Below are the code and all the weights of a small trained network. Each question names an input and a target symbol and asks about switching units off, where a switched-off unit gives its printed mean instead of its output.

import numpy as np


def w(rows, s, z=0):
    codes = np.array(rows[::2]) - 128.0
    scale = np.full(codes.shape[1], s)
    scale[-1] = z or s
    return codes * scale


def f(y):
    return y / 2 * (1 + np.tanh(0.7978845608 * (y + 0.044715 * y**3)))


def softmax(a):
    e = np.exp(a - a.max(-1, keepdims=True))
    return e / e.sum(-1, keepdims=True)


def log_softmax(a):
    a = a - a.max(-1, keepdims=True)
    return a - np.log(np.exp(a).sum(-1, keepdims=True))


def net(x, mask):
    ids = ['ΓΦΨαβημστ'.index(c) for c in x.split()]
    T = len(ids)
    res = E[ids] + P[:T]
    u = 0
    for l in range(2):
        q, k, v = (res @ M[l].T for M in (Q, K, V))
        z = softmax(np.where(np.tri(T) > 0, q @ k.T / 3**0.5, -1e9)) @ v
        res = res + np.where(mask[u], z, O[l][:, -1]) @ O[l][:, :-1]
        u += 1
        y = f(res @ A[l][:, :-1].T + A[l][:, -1])
        res = res + np.where(mask[u : u + 12], y, B[l][:, -1]) @ B[l][:, :-1]
        u += 12
    return log_softmax(res[-1] @ U[:, :-1].T + U[:, -1])


Q, K, V, O, A, B = {}, {}, {}, {}, {}, {}
E = w([
[163,101,166],'Γ',
[148,85,172],'Φ',
[163,95,136],'Ψ',
[197,174,151],'α',
[227,171,127],'β',
[178,76,101],'η',
[110,97,216],'μ',
[202,208,224],'σ',
[254,147,45],'τ',
],0.0076)
P = w([
[165,48,149],'0',
[112,228,87],'1',
[125,140,147],'2',
[207,31,149],'3',
[87,186,73],'4',
[106,144,154],'5',
[231,22,157],'6',
[75,165,71],'7',
[84,151,164],'8',
[255,14,165],'9',
[68,143,51],'10',
[72,156,191],'11',
[212,24,136],'12',
],0.009)
Q[0] = w([
[156,232,219],'0.h1',
[130,78,160],'0.h1',
[166,2,21],'0.h1',
],0.0069)
K[0] = w([
[231,147,254],'0.h1',
[88,124,152],'0.h1',
[60,166,3],'0.h1',
],0.0071)
V[0] = w([
[133,128,113],'0.h1',
[133,252,159],'0.h1',
[142,184,140],'0.h1',
],0.0023)
O[0] = w([
[164,171,166,198],'0.h1',
[198,241,252,43],'0.h1',
[184,160,183,255],'0.h1',
],0.0019,9.4e-05)
A[0] = w([
[68,121,113,91],'0.n1',
[39,150,171,96],'0.n2',
[128,123,129,129],'0.n3',
[168,77,167,46],'0.n4',
[163,76,82,1],'0.n5',
[130,202,115,48],'0.n6',
[124,132,139,41],'0.n7',
[102,61,141,90],'0.n8',
[82,118,129,96],'0.n9',
[4,212,84,90],'0.n10',
[112,93,98,88],'0.n11',
[117,95,96,77],'0.n12',
],0.013,0.0049)
B[0] = w([
[149,111,178,71],'0.n1',
[178,189,57,111],'0.n2',
[129,127,130,132],'0.n3',
[158,62,138,253],'0.n4',
[171,142,76,153],'0.n5',
[101,20,73,114],'0.n6',
[104,153,161,52],'0.n7',
[80,67,99,131],'0.n8',
[153,130,155,68],'0.n9',
[92,7,226,154],'0.n10',
[121,160,98,88],'0.n11',
[127,157,101,85],'0.n12',
],0.021,0.0019)
Q[1] = w([
[97,112,148],'1.h1',
[127,3,96],'1.h1',
[123,143,136],'1.h1',
],0.037)
K[1] = w([
[73,129,150],'1.h1',
[2,224,68],'1.h1',
[155,111,138],'1.h1',
],0.025)
V[1] = w([
[76,71,134],'1.h1',
[142,182,216],'1.h1',
[102,101,247],'1.h1',
],0.015)
O[1] = w([
[75,119,53,143],'1.h1',
[109,214,203,3],'1.h1',
[29,246,75,108],'1.h1',
],0.013,0.0038)
A[1] = w([
[137,140,90,125],'1.n1',
[161,149,106,95],'1.n2',
[138,106,131,29],'1.n3',
[82,137,189,203],'1.n4',
[36,137,107,19],'1.n5',
[171,129,138,99],'1.n6',
[69,157,149,161],'1.n7',
[90,168,45,155],'1.n8',
[9,96,217,100],'1.n9',
[90,94,148,92],'1.n10',
[133,158,55,1],'1.n11',
[179,185,71,89],'1.n12',
],0.014,0.0085)
B[1] = w([
[143,94,126,154],'1.n1',
[124,115,164,132],'1.n2',
[117,169,190,151],'1.n3',
[119,235,112,174],'1.n4',
[63,70,255,195],'1.n5',
[63,154,157,189],'1.n6',
[203,69,136,188],'1.n7',
[172,224,49,247],'1.n8',
[84,58,125,170],'1.n9',
[94,162,134,134],'1.n10',
[45,65,118,165],'1.n11',
[112,94,205,155],'1.n12',
],0.026,0.013)
U = w([
[143,135,163,144],'Γ',
[127,119,159,72],'Φ',
[200,111,128,150],'Ψ',
[240,151,169,168],'α',
[188,135,184,235],'β',
[213,49,162,252],'η',
[113,96,190,90],'μ',
[156,175,212,81],'σ',
[157,74,254,66],'τ',
],0.0058,0.0026)

Each question gives the input, a string of symbols that net reads in full, and the target symbol t.
The units are the heads (3 rows each of Q, K, V and O) and the neurons (one row each of A and B). Each row of codes is followed by its name. A weight is (code - 128) times the scale printed after its matrix; where a second scale follows, it is the last column's (O, A, B and U).
mask holds one flag per unit, layer by layer, with each layer's heads first. A switched-off unit (its flag False) gives its mean, the last column of its rows in O or B, instead of its output. The means were averaged over made-up inputs and are rounded, as every weight is.
A unit's drop is (log p(t) with every unit on - log p(t) with that unit switched off) / (log p(t) with every unit on - log p(t) with every unit switched off).
The circuit of an input: a set's keep is (log p(t) with only the set's units on - log p(t) with every unit switched off) / (log p(t) with every unit on - log p(t) with every unit switched off). Starting from the 12 units with the biggest drops (on a tie, the unit counted first), units are removed one at a time, each time the one whose removal leaves the highest keep (on an exact tie, the one counted first), for as long as the keep stays at least 0.8.
circuit, biggest first: the units of the circuit, biggest drop first
top k neurons: the k neurons with the biggest drops, biggest first
k most important neurons of layer l: the k neurons of layer l with the biggest drops, biggest first
input Γ τ β α, target τ: top 3 neurons : (1.n8; 0.n4; 1.n6)
input Ψ Ψ α β μ σ Φ α α, target Φ: top 3 neurons : (1.n8; 0.n4; 1.n11)
input σ α σ, target σ: top 3 neurons : (1.n8; 1.n4; 1.n5)
input σ σ τ η α η τ Ψ μ, target τ: 2 most important neurons of layer 0 : (0.n2; 0.n5)
input Φ Φ β σ μ Ψ, target σ: 2 most important neurons of layer 1 : (1.n8; 1.n4)
input τ β η Φ Ψ α β Φ η, target α: top neuron : (1.n5)
input τ α σ α α τ, target α: top 2 neurons : (0.n4; 1.n8)
input Γ α Φ τ α Ψ α σ Ψ Ψ μ τ, target Ψ: top 3 neurons : (0.n4; 0.n5; 1.n8)
input Φ τ τ, target Φ: top 2 neurons : (1.n8; 1.n11)
input η β α α β η Φ τ σ, target Φ: top 4 neurons : (1.n8; 1.n11; 0.n4; 1.n5)
input τ β α Ψ Ψ σ τ μ Ψ η β σ Ψ, target σ: circuit, biggest first : (1.h1; 0.n10; 0.n2; 1.n4)
input Φ β τ η, target τ: 3 most important neurons of layer 0 : (0.n6; 0.n10; 0.n4)
input τ α τ μ τ σ α Φ Φ, target α: circuit, biggest first : (0.n2; 1.h1; 1.n8; 0.n4)
input σ Ψ σ α, target σ: circuit, biggest first : (1.h1; 0.n10; 1.n4)
input Ψ τ σ η Γ α, target η: top 2 neurons : (0.n5; 1.n8)
input α τ τ α μ Ψ Ψ α τ Ψ, target τ: top 4 neurons : (1.n8; 0.n4; 0.n10; 1.n6)
input Ψ α τ Γ, target τ: circuit, biggest first : (1.n8)
input τ Φ μ τ β Γ τ μ Ψ η μ Φ, target η: top 2 neurons : (0.n5; 0.n4)
input τ α Γ Γ τ τ Φ τ Γ, target Φ: 3 most important neurons of layer 1 : (1.n8; 1.n11; 1.n5)
input Γ Γ τ τ β Φ Ψ Γ τ Ψ Ψ Ψ, target Ψ: 2 most important neurons of layer 0 : (0.n4; 0.n5)
input σ β τ τ τ η η μ τ σ, target τ: circuit, biggest first : (1.n8)
input α η μ η Γ Ψ η σ μ, target η: 4 most important neurons of layer 0 : (0.n5; 0.n2; 0.n4; 0.n8)
